Below are the code and all the weights of a small trained network. Each question names an input and a class and asks about switching units off, where a switched-off unit gives its printed mean instead of its output.

import numpy as np


def w(rows, s, z=0):
    codes = np.array(rows[::2]) - 128.0
    scale = np.full(codes.shape[1], s)
    scale[-1] = z or s
    return codes * scale


def f(y):
    return y / 2 * (1 + np.tanh(0.7978845608 * (y + 0.044715 * y**3)))


def log_softmax(a):
    a = a - a.max(-1, keepdims=True)
    return a - np.log(np.exp(a).sum(-1, keepdims=True))


def net(x, mask):
    res = np.array(x, float).reshape(1, 2) / 4 @ E
    y = f(res @ A[0][:, :-1].T + A[0][:, -1])
    res = res + np.where(mask, y, B[0][:, -1]) @ B[0][:, :-1]
    return log_softmax(res[-1] @ U[:, :-1].T + U[:, -1])


A, B = {}, {}
E = w([
[160,166,116,217,249,206,31,77,112,105,145],'x0',
[82,168,111,107,125,151,85,116,94,45,241],'x1',
],0.015)
A[0] = w([
[132,127,142,91,83,115,192,113,131,186,32,168],'N0',
[95,104,155,97,61,83,190,145,132,96,116,162],'N1',
[157,127,113,123,109,162,147,199,119,130,95,141],'N2',
[119,160,119,107,139,152,104,104,130,75,238,223],'N3',
[115,131,159,112,109,112,122,148,125,154,106,82],'N4',
[101,154,118,138,146,101,108,116,151,146,102,176],'N5',
[155,109,120,156,171,173,145,112,128,192,2,166],'N6',
[146,129,113,205,188,175,111,110,127,126,110,255],'N7',
[161,85,134,119,119,119,155,98,175,99,133,102],'N8',
[78,135,96,51,42,133,196,128,112,109,166,170],'N9',
[128,118,125,149,160,161,135,121,102,76,143,122],'N10',
[132,125,113,124,122,121,115,115,134,123,121,64],'N11',
[129,164,144,127,152,149,98,125,145,164,176,115],'N12',
[124,96,143,143,146,153,96,131,115,84,156,171],'N13',
],0.011,0.0053)
B[0] = w([
[152,158,36,126,139,168,159,109,143,180,135,237],'N0',
[150,115,43,58,80,53,77,107,122,108,154,241],'N1',
[143,128,121,134,115,155,146,128,124,153,141,155],'N2',
[89,151,132,170,101,149,126,120,54,65,150,236],'N3',
[83,95,108,125,118,133,117,105,136,131,127,153],'N4',
[147,144,141,134,133,134,136,133,100,134,124,141],'N5',
[188,130,191,168,124,90,134,148,164,86,45,213],'N6',
[125,151,148,107,251,194,79,105,86,160,115,224],'N7',
[130,117,114,110,122,127,135,144,112,135,134,141],'N8',
[85,72,204,114,81,95,144,152,158,156,208,250],'N9',
[93,149,81,102,144,138,150,134,128,127,111,170],'N10',
[111,138,138,73,105,104,141,149,117,140,120,122],'N11',
[120,114,84,99,136,143,125,135,111,125,112,161],'N12',
[97,153,82,151,140,136,154,138,145,95,117,176],'N13',
],0.019,0.02)
U = w([
[79,205,72,100,203,196,87,110,65,86,102,201],'0',
[102,93,55,38,97,81,119,122,192,204,162,160],'1',
[69,105,207,78,62,45,83,161,113,62,178,1],'2',
[206,170,254,112,193,133,98,130,171,155,11,218],'3',
[38,175,153,158,104,154,147,149,87,67,158,99],'4',
[184,181,108,129,82,86,153,132,167,112,44,31],'5',
],0.0075,0.0017)

Each question gives the input, the list of numbers given to net, and the class t.
The units are the neurons (one row each of A and B). Each row of codes is followed by its name. A weight is (code - 128) times the scale printed after its matrix; where a second scale follows, it is the last column's (A, B and U).
mask holds one flag per neuron, in row order. A switched-off neuron (its flag False) gives its mean, the last column of its row in B, instead of its output. The means were averaged over made-up inputs and are rounded, as every weight is.
A unit's drop is (log p(t) with every unit on - log p(t) with that unit switched off) / (log p(t) with every unit on - log p(t) with every unit switched off).
The circuit of an input: a set's keep is (log p(t) with only the set's units on - log p(t) with every unit switched off) / (log p(t) with every unit on - log p(t) with every unit switched off). Starting from the 12 units with the biggest drops (on a tie, the unit counted first), units are removed one at a time, each time the one whose removal leaves the highest keep (on an exact tie, the one counted first), for as long as the keep stays at least 0.8.
circuit, biggest first: the units of the circuit, biggest drop first
most important unit: the unit with the biggest drop
k most important neurons: the k neurons with the biggest drops, biggest first
drop when u is switched off: that unit's drop, to one decimal
input [0,3], class 4: circuit, biggest first	(N1 N7)
input [0,-8], class 3: most important unit	N6
input [2,-1], class 3: circuit, biggest first	(N3 N1)
input [0,2], class 4: circuit, biggest first	(N1 N7 N0 N9)
input [-1,6], class 4: 3 most important neurons	(N1 N3 N6)
input [0,-2], class 3: 2 most important neurons	(N1 N3)
input [-6,4], class 2: 2 most important neurons	(N9 N0)
input [-1,4], class 2: 2 most important neurons	(N0 N7)
input [-1,-5], class 5: 3 most important neurons	(N7 N6 N0)
input [1,6], class 4: drop when N0 is switched off	0.4
input [1,-1], class 3: drop when N1 is switched off	0.1
input [-1,-7], class 5: drop when N0 is switched off	0.5
